Moves between nodes:
Dok: fi>-, fo>Vov, le>Zuk, vu>Mis, ni>Gol
Lir: fi>Ler, fo>Muf, le>Fiz, vu>-, ni>Mun
Tis: fi>Pum, fo>Vif, le>Vur, vu>Nuz, ni>Tep
Luf: fi>Kun, fo>Duv, le>Dak, vu>Sek, ni>Vif
Kar: fi>Val, fo>Nop, le>Duv, vu>Vul, ni>Rus
Sek: fi>Luf, fo>Guv, le>Seg, vu>Mim, ni>Das
Mef: fi>-, fo>Bis, le>Gon, vu>Pum, ni>Vug
Tif: fi>Kup, fo>Kun, le>Des, vu>Dak, ni>Pum
Dak: fi>Tif, fo>Luf, le>Nop, vu>Seg, ni>Tis
Mim: fi>Sek, fo>Los, le>Zib, vu>-, ni>Zum
Mun: fi>Fab, fo>Zib, le>Vef, vu>-, ni>Kat
Zib: fi>Seg, fo>Mim, le>Mun, vu>-, ni>Fet
Nop: fi>Des, fo>Dak, le>Kar, vu>Fab, ni>Vur
Fiz: fi>Gaz, fo>Lir, le>Duz, vu>-, ni>Vef
Kup: fi>-, fo>Dig, le>Gat, vu>Tif, ni>Mef
Rus: fi>Tus, fo>Vur, le>Rap, vu>Mez, ni>Ner
Duv: fi>Pud, fo>Kar, le>Luf, vu>Guv, ni>Rap
Des: fi>Gat, fo>Tif, le>Val, vu>Nop, ni>Mok
Bis: fi>-, fo>Las, le>Mef, vu>Sug, ni>Mev
Gol: fi>-, fo>Gat, le>Guf, vu>Val, ni>Gos
Kat: fi>Sav, fo>Fet, le>Tel, vu>-, ni>Lir
Vug: fi>-, fo>Mev, le>Vov, vu>Mul, ni>Kup
Dig: fi>-, fo>Guf, le>Kup, vu>Kun, ni>Bis
Gaz: fi>Ner, fo>Ler, le>Tok, vu>Fiz, ni>Vul
Kud: fi>Kek, fo>Ner, le>Giv, vu>Tok, ni>Duv
Sim: fi>Mev, fo>Kek, le>Mul, vu>Giv, ni>Kun
Zuk: fi>-, fo>Dok, le>Mev, vu>Kek, ni>Guf
Vur: fi>Mok, fo>Tis, le>Rus, vu>Sav, ni>Lok
Gat: fi>-, fo>Kup, le>Gol, vu>Des, ni>Gon
Zum: fi>Das, fo>Sor, le>Fet, vu>-, ni>Fom
Tok: fi>Kud, fo>Gaz, le>Sok, vu>Duz, ni>Guv
Ler: fi>Lok, fo>Mil, le>Gaz, vu>Lir, ni>Fab
Nuz: fi>Tis, fo>Das, le>Sav, vu>Fet, ni>Mil
Gos: fi>-, fo>Gon, le>Las, vu>Tus, ni>Dok
Kek: fi>Zuk, fo>Mis, le>Sim, vu>Kud, ni>Pud
Mev: fi>-, fo>Zuk, le>Vug, vu>Sim, ni>Dig
Rap: fi>Dib, fo>Rus, le>Vif, vu>Tas, ni>Kud
Guf: fi>-, fo>Gol, le>Dig, vu>Pud, ni>Las
Sor: fi>Tas, fo>Tel, le>Zum, vu>-, ni>Duz
Seg: fi>Dak, fo>Sek, le>Fab, vu>Zib, ni>Nuz
Sug: fi>Bis, fo>Dib, le>Pum, vu>Vif, ni>Sim
Gon: fi>-, fo>Mef, le>Gos, vu>Mok, ni>Vov
Fab: fi>Nop, fo>Seg, le>Vul, vu>Mun, ni>Sav
Das: fi>Vif, fo>Tas, le>Nuz, vu>Zum, ni>Sok
Kun: fi>Dig, fo>Pud, le>Tif, vu>Luf, ni>Sug
Fet: fi>Nuz, fo>Zum, le>Kat, vu>-, ni>Muf
Mil: fi>Tep, fo>Sok, le>Ler, vu>Muf, ni>Seg
Vif: fi>Sug, fo>Rap, le>Tis, vu>Das, ni>Giv
Fom: fi>Sok, fo>Duz, le>Muf, vu>-, ni>Mim
Sav: fi>Vur, fo>Nuz, le>Mez, vu>Kat, ni>Ler
Ner: fi>Mis, fo>Lok, le>Kud, vu>Gaz, ni>Kar
Vov: fi>-, fo>Vug, le>Dok, vu>Vun, ni>Gat
Duz: fi>Tok, fo>Fiz, le>Fom, vu>-, ni>Los
Pud: fi>Guf, fo>Val, le>Kun, vu>Duv, ni>Dib
Sok: fi>Giv, fo>Tok, le>Mil, vu>Fom, ni>Sek
Muf: fi>Mil, fo>Fom, le>Lir, vu>-, ni>Zib
Las: fi>-, fo>Gos, le>Bis, vu>Dib, ni>Zuk
Dib: fi>Las, fo>Tus, le>Sug, vu>Rap, ni>Kek
Los: fi>Guv, fo>Vef, le>Mim, vu>-, ni>Sor
Guv: fi>Duv, fo>Vul, le>Sek, vu>Los, ni>Tas
Tep: fi>Mul, fo>Giv, le>Lok, vu>Mil, ni>Dak
Mok: fi>Gon, fo>Pum, le>Tus, vu>Vur, ni>Vun
Lok: fi>Vun, fo>Tep, le>Ner, vu>Ler, ni>Nop
Vun: fi>Vov, fo>Mul, le>Mis, vu>Lok, ni>Des
Pum: fi>Mef, fo>Sug, le>Mok, vu>Tis, ni>Mul
Tus: fi>Gos, fo>Mok, le>Dib, vu>Rus, ni>Mis
Mis: fi>Dok, fo>Vun, le>Kek, vu>Ner, ni>Val
Vef: fi>Vul, fo>Mun, le>Los, vu>-, ni>Tel
Mez: fi>Rus, fo>Sav, le>Tas, vu>Tel, ni>Gaz
Vul: fi>Kar, fo>Fab, le>Guv, vu>Vef, ni>Mez
Val: fi>Gol, fo>Des, le>Pud, vu>Kar, ni>Tus
Tel: fi>Mez, fo>Kat, le>Sor, vu>-, ni>Fiz
Mul: fi>Vug, fo>Sim, le>Vun, vu>Tep, ni>Tif
Tas: fi>Rap, fo>Mez, le>Das, vu>Sor, ni>Tok
Giv: fi>Sim, fo>Kud, le>Tep, vu>Sok, ni>Luf

The rows follow the links: the fewer symbols apart two nodes are, the more alike their rows tend to be.

Each row is also shifted at random along 5 hidden directions that mean nothing.

Some nodes, each with a row of numbers:
Seg: -178 -30 -17 66 -2 54 6 -19 33 46 -97 -1 -69 -45 77 -20 55 -59 -12 47 38 -13 20 48 -42 -33 39 -48 32 -4 24 -50 102 40 54 10 -17 12 84 28 -30 76 18 -72 -20 82 105 14 20 -99 -24 -4
Kup: 65 29 37 20 5 -2 89 14 120 -11 159 91 104 37 -7 -15 20 14 -69 -94 79 -79 -82 18 62 33 99 69 -6 -131 29 13 14 3 32 -179 -23 -85 -49 -43 -19 20 97 -6 6 8 62 -44 -109 129 -49 30
Zum: -291 -35 127 -14 -60 10 -71 20 17 57 3 -200 -34 24 58 61 40 8 67 113 -10 -80 12 -47 -6 -27 41 -72 -5 110 -89 45 -92 47 37 39 -63 3 29 -17 54 51 -135 72 -49 28 -15 -1 -34 59 -63 75
Sav: -176 -50 18 -70 17 -101 -57 -38 -35 8 -10 199 64 84 -44 -29 15 -40 -75 23 62 73 110 -35 -15 -49 -89 -54 21 -54 107 -59 -51 -81 15 27 59 -6 -2 -6 118 -27 -27 -41 77 -50 44 66 11 -33 42 -11
Fab: -90 -65 -37 70 -2 60 -24 60 151 58 57 -6 54 59 60 -21 -35 -50 -96 21 -15 16 7 101 79 -33 149 -65 16 -73 4 -77 71 47 54 -64 -8 -34 55 -32 42 -2 78 -108 -53 209 71 -73 3 72 -78 44
Vov: -26 44 -1 0 -1 10 99 18 7 -36 -73 59 55 0 -83 14 11 1 -2 -137 -35 -33 -26 38 51 -68 30 40 -4 -75 34 34 105 -59 -49 -47 10 -60 -68 -54 -42 -20 111 -18 105 0 23 -39 42 59 10 -17
Vef: -35 -67 -43 63 28 32 -83 61 27 71 45 -185 -14 40 107 -3 -51 -21 -7 137 -55 42 -7 46 43 26 28 -60 -23 101 -114 -81 -43 102 16 19 21 21 62 13 42 9 -31 -56 -101 122 -42 -10 -18 -24 -59 54
Mil: 27 -16 7 -30 -44 -125 5 -82 -105 -66 -100 -47 -73 -14 -94 -28 78 -58 55 -28 -16 -14 33 -46 -43 14 -210 107 89 86 -64 -55 -24 -47 26 -82 -40 70 -52 -13 -33 43 -17 24 -11 -116 -51 126 -27 -131 38 40
Tok: 155 15 -10 -107 -11 -81 10 -59 -135 -48 -35 129 -83 28 -83 -23 -19 -50 21 -42 -21 109 26 -18 -49 105 -157 95 43 7 72 -10 -16 -95 7 -11 -37 109 -4 43 -31 -85 -14 37 -24 -113 -153 73 -33 -57 170 -61
Lok: 243 2 -151 25 -23 24 4 -32 -17 -55 -192 131 -66 -58 -114 -48 -30 -78 -24 -114 -98 91 73 73 -48 -88 -12 20 96 -80 59 -37 199 -81 -40 38 6 40 -13 -35 -38 -64 129 -100 54 91 43 -7 136 -90 24 -53
Mok: 51 -11 26 -7 11 -25 10 11 14 -7 -33 14 92 21 -29 9 22 17 -8 -15 13 -31 24 -22 23 -98 -3 -48 -15 -4 -7 2 -1 -24 -36 27 53 -69 -41 -56 50 21 19 -22 96 -16 89 -5 55 16 -45 14
Tep: 43 -10 -66 -2 -30 -106 -37 -56 24 -84 87 23 2 -10 -93 -68 10 -9 -19 -49 -2 -33 14 -43 -25 53 -77 132 103 -2 -88 -44 -44 -12 9 -124 -18 27 -69 -61 -8 2 36 14 -52 -48 -14 44 -51 -36 -51 56
Dok: -97 52 -98 25 56 70 22 25 -16 -48 -43 16 17 -73 -11 -1 -61 55 15 -49 -73 38 -34 18 1 -27 19 -10 -53 -11 1 25 64 -3 -115 112 87 -31 -41 15 -38 -47 61 -14 69 -4 22 -47 113 -36 3 -60
Mis: -83 36 -3 -20 30 -9 69 41 -102 -27 -86 -112 25 -3 -26 32 -7 25 80 -41 -91 14 -55 1 55 -29 -72 33 -57 85 -62 23 12 -25 -90 30 37 -6 -73 -2 -43 -6 40 10 65 -74 -85 -12 43 -11 40 -3
Kud: -136 54 52 -56 -39 35 39 34 -46 -12 -8 -30 -23 14 -39 52 -33 19 57 -63 -54 15 -51 20 44 34 39 42 -22 -4 10 77 13 -15 -26 -8 -71 16 -21 0 -42 -66 4 64 -10 -9 -137 -54 -21 109 81 -25
Sug: 141 36 72 38 -50 72 7 0 -21 -4 -123 -178 -65 -115 26 68 71 40 115 35 -10 -123 -14 -46 -71 -69 38 -42 -10 100 -70 115 7 34 -31 102 -35 -21 11 1 -53 92 -79 70 37 -36 56 -10 59 -25 -58 13
Gaz: 49 -26 -139 -8 47 -54 -90 -4 -72 -39 -22 -52 -46 -10 -24 -51 -79 -24 12 42 -105 125 38 -1 -26 44 -137 40 33 96 -85 -69 -43 5 -62 86 67 95 -20 19 17 -70 -1 -24 -41 2 -84 41 48 -124 27 -16
Sor: 5 -25 98 -48 -61 16 -40 10 -54 44 -70 -90 -54 45 21 56 12 -27 51 70 -29 4 32 -18 3 -26 18 -69 -16 72 13 40 -36 -4 31 58 -75 34 53 7 39 -2 -105 41 -20 18 -58 2 1 50 42 21
Rus: 125 -4 1 -32 25 -6 -37 1 -75 13 -87 59 19 11 -12 14 -12 5 9 33 -24 77 67 -18 -9 -62 -34 -79 -37 10 64 9 -5 -53 -54 144 66 1 11 9 52 -26 -30 -25 90 -32 3 8 81 -31 46 -45
Tif: -88 27 33 61 10 60 131 -17 1 18 -154 18 -23 -60 36 6 110 -26 29 -51 60 -68 -40 43 -17 -52 20 -20 -20 -43 67 11 133 0 28 -24 -14 -46 47 29 -83 100 70 -56 74 -18 104 4 23 -67 14 -33
Dak: -45 0 122 51 -39 46 153 13 -22 58 -221 -140 -47 -22 35 56 165 -60 86 -13 39 -109 -59 55 24 -79 -3 -21 -23 47 -1 11 122 9 53 -85 -84 -25 58 5 -104 153 47 -46 58 -9 53 15 -24 -40 4 45
Gon: 352 12 -60 10 23 -25 -22 0 69 -46 76 103 90 0 -53 -26 -23 31 -69 -54 9 -10 14 -9 -1 -48 41 10 23 -77 9 -2 5 -29 -34 -12 57 -65 -57 -52 39 -27 64 -21 52 13 90 -26 45 32 -75 -1
Vur: 11 -42 35 -45 29 -115 -26 -25 -62 -14 -42 55 79 43 -32 -19 48 -13 -26 34 42 23 71 -62 -1 -76 -130 -26 1 28 4 -48 -70 -53 -20 25 78 -22 -37 -28 85 26 -47 -25 88 -96 44 68 33 -61 -8 24
Gos: 180 29 52 -34 28 -1 89 5 -89 -4 -121 47 42 -2 -24 40 37 25 34 -62 -2 10 -2 -9 21 -73 -33 -34 -78 -11 83 61 44 -67 -65 76 32 -53 -31 0 -21 2 12 11 149 -89 15 -4 73 20 64 -53
Tas: -49 -35 75 -78 -9 -83 -115 0 -6 25 216 -6 53 101 11 11 -37 43 -18 84 50 22 21 -83 17 81 -41 0 -28 40 -27 2 -217 17 21 -1 3 17 -21 7 115 -45 -133 89 -70 -61 -85 32 -98 87 12 42
Lir: -302 -49 65 -12 -46 -52 -2 38 -43 19 -75 -174 3 76 -25 35 34 -41 49 31 -58 -15 4 17 78 -48 -57 -1 8 108 -93 -38 -30 -15 11 -53 -46 12 -14 -50 38 22 -15 -16 -1 16 -57 21 -22 32 -9 85
Mev: 17 59 58 -52 -4 -50 99 -34 -57 -70 32 41 9 -22 -78 12 44 36 35 -109 44 -56 -78 -49 -3 53 -79 118 -9 -25 10 71 -30 -56 -22 -111 -37 -13 -85 -5 -82 19 17 99 29 -152 -65 32 -60 35 54 -10
Sek: 58 -11 11 61 -49 73 -4 21 93 61 33 -82 -68 -23 83 22 8 -12 -5 37 15 -65 -22 60 -2 37 134 -14 19 -8 -26 4 25 80 91 -64 -99 18 83 20 -33 45 -4 -3 -110 126 4 -46 -60 53 -41 33
Vug: -324 51 -73 25 48 16 37 -43 -9 -72 -48 92 -10 -124 -24 -36 14 40 5 -50 15 -4 -10 -35 -86 -32 -47 20 1 -24 13 25 60 -22 -66 71 73 -18 -32 14 -58 22 34 1 81 -76 91 22 81 -110 0 -59

Start here and follow the symbols in turn, left to right. Where do you end up?
Answers are names.
-202 -16 -48 -16 -32 -12 -88 -45 9 -14 42 61 -84 -30 -33 -38 -38 -21 -28 36 -8 37 49 -27 -80 71 -20 32 80 -7 10 -24 -33 0 34 12 -27 76 19 18 18 -47 -46 30 -93 22 -50 38 -20 -38 26 -10
ni fo fo fo fi: Fab
-217 16 28 48 78 -3 105 36 -20 15 -31 -88 84 -11 59 22 63 40 33 1 34 -45 -79 5 62 -30 -36 -15 -104 51 -38 6 10 32 -47 -11 79 -73 -16 9 -43 86 43 -30 85 -70 56 2 4 -43 -42 11
fo ni le le ni: Dok
118 -49 12 27 -36 -15 11 -30 -34 32 -120 -41 -86 -9 22 -29 76 -91 12 49 26 -4 34 36 -42 -4 -59 5 70 37 -10 -73 51 2 84 -51 -51 45 74 22 -22 72 -9 -52 -45 34 13 67 -23 -115 25 28
fi fo ni: Das
-446 -22 115 -14 -51 69 27 12 69 92 37 69 -13 65 50 46 13 -43 -38 8 66 -14 -2 44 33 10 147 -47 -19 -100 125 14 28 14 102 -63 -106 -11 89 32 22 14 -12 4 -50 80 -6 -44 -87 128 47 -2
fi le ni fo: Das
-150 14 73 -13 12 10 79 -35 -12 34 44 109 -33 -3 56 -4 58 7 -20 -2 107 -27 -32 -1 -24 73 0 20 -25 -62 109 9 3 -1 63 -73 -38 2 52 67 -50 55 4 14 -21 -66 6 24 -99 -3 86 -35
fi le ni: Pum
82 52 100 -20 -26 21 60 -22 6 -16 11 23 21 -29 -16 44 45 47 27 -54 52 -93 -28 -50 -11 -13 53 5 -21 -26 28 105 -22 -22 -15 -14 -32 -57 -31 -20 -26 34 -20 70 56 -89 23 -22 -17 75 -8 1
le ni vu vu fi: Mul
-70 -29 -32 6 -77 26 -19 -22 22 -5 -135 43 -98 -17 -55 -2 3 -97 0 -39 -49 2 73 49 -40 -48 31 3 108 -32 38 -24 107 -45 46 -15 -78 43 32 -30 -14 -22 20 -35 -26 99 9 4 43 -16 14 12
le fo ni: Zib
-27 38 15 29 67 27 29 45 56 5 181 -34 81 14 66 8 -31 101 -22 1 46 -30 -97 -4 51 88 67 24 -98 -22 -30 35 -71 75 -31 -41 41 -52 -20 35 -20 -1 15 40 -31 -33 -19 -49 -64 72 -19 -6
le vu fi ni: Bis
-145 29 53 -5 66 23 97 71 23 36 94 5 121 66 51 26 -13 49 -32 -43 38 -14 -92 33 115 24 71 -5 -128 -61 34 24 -16 29 -24 -58 43 -86 -22 4 -8 1 69 -7 50 -20 -6 -61 -46 116 17 -16
le fo ni: Gos
325 61 -33 20 23 89 6 -6 -50 -24 -131 -32 -68 -134 20 18 1 52 68 7 -30 -5 5 -29 -81 -45 20 -48 -29 41 13 77 53 -5 -79 184 46 -4 7 49 -59 15 -34 26 61 -36 43 -13 119 -85 5 -76
ni le ni ni le: Mef
28 -23 76 -1 -103 22 10 -26 -27 33 -237 -43 -77 -35 -26 43 97 -72 58 23 -11 -67 75 2 -67 -141 10 -78 58 31 38 33 82 -57 41 51 -77 10 48 -28 1 71 -48 -9 61 31 77 31 79 -33 -9 20
fo ni le: Mil
-83 -12 -187 77 147 77 -64 24 29 28 31 104 -3 -63 121 -72 -100 7 -82 92 -1 148 21 54 -49 49 4 -83 -50 -22 48 -88 32 72 -52 165 154 23 79 99 12 -35 34 -115 -33 82 69 -19 88 -155 3 -91
ni fi fo le fo: Mok
-203 20 6 -16 15 -18 -39 -34 64 -33 67 160 71 -22 -16 -32 19 36 -64 -16 83 -42 47 -68 -51 -52 42 -38 2 -77 61 34 -28 -25 -8 30 53 -71 -28 -21 49 20 -9 13 60 -47 136 5 27 1 -59 -14
ni le fo vu: Tep
-388 -30 135 -65 -28 6 -36 82 42 90 66 0 121 153 25 75 -40 7 -35 41 -3 18 31 20 117 -67 148 -116 -81 -37 69 35 -67 -14 9 18 -20 -78 14 -44 116 -58 -54 2 54 88 -18 -79 -12 218 -7 33
fi ni fi: Mis
